Here is a tiny trained network, its code and every weight. The questions are about switching its units off for an input and a class, where a switched-off unit gives its printed mean instead of its output.

import numpy as np


def w(rows, s, z=0):
    codes = np.array(rows[::2]) - 128.0
    scale = np.full(codes.shape[1], s)
    scale[-1] = z or s
    return codes * scale


def norm(h):
    return h / np.sqrt((h * h).mean(-1, keepdims=True) + 1e-5)


def f(y):
    return y / 2 * (1 + np.tanh(0.7978845608 * (y + 0.044715 * y**3)))


def log_softmax(a):
    a = a - a.max(-1, keepdims=True)
    return a - np.log(np.exp(a).sum(-1, keepdims=True))


def net(x, mask):
    res = np.array(x, float).reshape(1, 5) / 4 @ E
    u = 0
    for l in range(2):
        y = f(norm(res) @ A[l][:, :-1].T + A[l][:, -1])
        res = res + np.where(mask[u : u + 11], y, B[l][:, -1]) @ B[l][:, :-1]
        u += 11
    return log_softmax(norm(res)[-1] @ U[:, :-1].T + U[:, -1])


A, B = {}, {}
E = w([
[167,8,73,67,135,186,102,158,127,160,175],'x0',
[127,142,135,118,128,135,253,98,23,160,146],'x1',
[139,94,99,127,152,153,71,129,127,122,58],'x2',
[194,37,195,160,138,82,156,149,102,156,164],'x3',
[152,61,97,114,146,227,150,208,52,118,156],'x4',
],0.00053)
A[0] = w([
[177,88,151,156,122,168,98,199,116,107,140,39],'L0N1',
[87,97,82,112,95,177,157,156,115,131,165,108],'L0N2',
[82,225,116,109,118,128,177,132,141,131,114,64],'L0N3',
[144,92,106,118,125,139,227,145,18,141,189,17],'L0N4',
[147,82,114,114,134,165,223,137,16,157,187,1],'L0N5',
[239,35,106,94,235,153,119,137,102,191,64,94],'L0N6',
[123,97,133,90,119,95,111,84,195,194,192,28],'L0N7',
[122,115,87,142,137,95,39,82,190,109,21,111],'L0N8',
[117,177,188,203,67,36,137,118,168,87,146,177],'L0N9',
[122,123,115,122,90,156,139,178,92,108,147,202],'L0N10',
[80,115,16,54,110,254,124,171,90,116,163,132],'L0N11',
],0.0018,0.00036)
B[0] = w([
[99,131,107,180,139,80,167,133,184,81,181,149],'L0N1',
[145,162,144,150,105,67,129,138,140,124,73,149],'L0N2',
[75,75,117,214,96,152,119,59,57,80,151,173],'L0N3',
[186,147,219,98,143,174,73,64,107,167,46,203],'L0N4',
[182,164,180,92,148,146,49,77,97,148,50,215],'L0N5',
[45,192,177,221,113,114,173,72,73,112,131,208],'L0N6',
[150,126,54,73,116,139,95,222,166,135,135,133],'L0N7',
[247,158,189,62,154,192,146,136,67,231,62,233],'L0N8',
[121,38,151,102,192,182,95,56,17,176,90,242],'L0N9',
[118,151,140,203,160,83,121,102,163,97,98,155],'L0N10',
[155,101,230,184,205,78,90,114,118,165,79,254],'L0N11',
],0.0013,0.00095)
A[1] = w([
[183,75,156,216,158,64,121,219,158,61,177,81],'L1N1',
[129,181,151,210,105,191,72,230,166,3,85,166],'L1N2',
[104,152,110,54,57,113,155,10,91,187,145,194],'L1N3',
[46,201,146,211,85,158,218,72,54,48,124,54],'L1N4',
[164,134,221,210,138,139,206,152,78,54,104,71],'L1N5',
[210,10,167,166,161,97,109,187,129,132,202,141],'L1N6',
[100,16,116,102,90,57,141,79,133,169,246,162],'L1N7',
[107,141,150,201,163,195,241,110,43,74,89,2],'L1N8',
[86,187,132,131,118,168,43,123,139,107,77,202],'L1N9',
[129,158,3,70,139,175,42,189,235,126,82,144],'L1N10',
[220,111,224,170,178,127,225,144,47,180,15,140],'L1N11',
],0.0015,0.00068)
B[1] = w([
[23,166,98,184,155,107,215,150,143,146,139,133],'L1N1',
[87,74,137,154,203,36,200,117,90,183,97,152],'L1N2',
[68,34,147,249,202,108,141,208,126,77,106,178],'L1N3',
[163,111,59,95,59,203,57,162,205,107,168,156],'L1N4',
[156,132,119,57,134,87,111,136,201,225,112,161],'L1N5',
[10,199,75,179,147,124,160,118,145,73,103,166],'L1N6',
[102,155,171,199,205,57,180,183,157,202,63,129],'L1N7',
[145,91,117,87,78,112,77,124,203,146,152,152],'L1N8',
[105,35,154,205,170,115,84,36,48,123,102,176],'L1N9',
[199,118,235,64,61,72,146,89,122,221,131,153],'L1N10',
[119,48,230,95,207,63,24,44,66,186,41,251],'L1N11',
],0.0013,0.0019)
U = w([
[148,114,109,116,85,184,192,150,104,64,195,65],'0',
[212,215,67,67,121,169,189,202,101,34,174,25],'1',
[214,167,113,38,25,121,147,188,197,173,178,126],'2',
[62,138,113,195,178,70,216,219,173,135,151,142],'3',
[79,159,22,160,39,220,102,98,119,22,168,131],'4',
[148,89,207,126,162,121,66,58,57,160,53,158],'5',
[255,244,9,55,121,199,208,226,81,13,182,1],'6',
],0.0066,0.0083)

Each question gives the input, the list of numbers given to net, and the class t.
The units are the neurons (one row each of A and B). Each row of codes is followed by its name. A weight is (code - 128) times the scale printed after its matrix; where a second scale follows, it is the last column's (A, B and U).
mask holds one flag per neuron, layer by layer. A switched-off neuron (its flag False) gives its mean, the last column of its row in B, instead of its output. The means were averaged over made-up inputs and are rounded, as every weight is.
A unit's drop is (log p(t) with every unit on - log p(t) with that unit switched off) / (log p(t) with every unit on - log p(t) with every unit switched off).
The circuit of an input: a set's keep is (log p(t) with only the set's units on - log p(t) with every unit switched off) / (log p(t) with every unit on - log p(t) with every unit switched off). Starting from the 12 units with the biggest drops (on a tie, the unit counted first), units are removed one at a time, each time the one whose removal leaves the highest keep (on an exact tie, the one counted first), for as long as the keep stays at least 0.8.
circuit, biggest first: the units of the circuit, biggest drop first
unit that matters most: the unit with the biggest drop
k most important neurons: the k neurons with the biggest drops, biggest first
k most important neurons of layer l: the k neurons of layer l with the biggest drops, biggest first
drop when u is switched off: that unit's drop, to one decimal
input [1,-7,3,-3,8], class 3: circuit, biggest first -> L0N9; L0N1; L1N11; L1N2
input [-7,-1,0,-7,7], class 4: most important neuron of layer 0 -> L0N3
input [-5,7,7,-5,-5], class 4: 2 most important neurons of layer 0 -> L0N11; L0N3
input [-8,4,-2,-4,5], class 4: 4 most important neurons of layer 1 -> L1N4; L1N10; L1N7; L1N8
input [-8,6,-8,-8,4], class 4: 2 most important neurons -> L1N4; L0N8
input [2,5,-2,3,-7], class 3: circuit, biggest first -> L1N3; L0N11
input [-5,0,-6,-1,-5], class 4: circuit, biggest first -> L0N11; L1N11; L1N4; L0N3
input [7,-7,8,-3,-7], class 2: circuit, biggest first -> L1N11; L0N9; L1N10
input [-8,-4,0,5,4], class 3: circuit, biggest first -> L0N5; L1N1
input [3,-6,3,-3,5], class 3: 2 most important neurons of layer 1 -> L1N1; L1N11
input [1,0,-8,6,-4], class 3: 3 most important neurons of layer 0 -> L0N8; L0N11; L0N7
input [7,-3,-4,-4,7], class 3: 4 most important neurons of layer 0 -> L0N8; L0N9; L0N1; L0N10
input [-8,2,-1,-3,2], class 4: 2 most important neurons -> L1N4; L0N11
input [3,-1,-1,6,0], class 3: unit that matters most -> L0N8
input [-8,3,2,-5,2], class 4: drop when L0N11 is switched off -> 0.1
input [-4,-3,-3,0,3], class 4: drop when L0N9 is switched off -> 0.2
input [-3,5,-8,-8,-5], class 4: drop when L1N4 is switched off -> 0.1
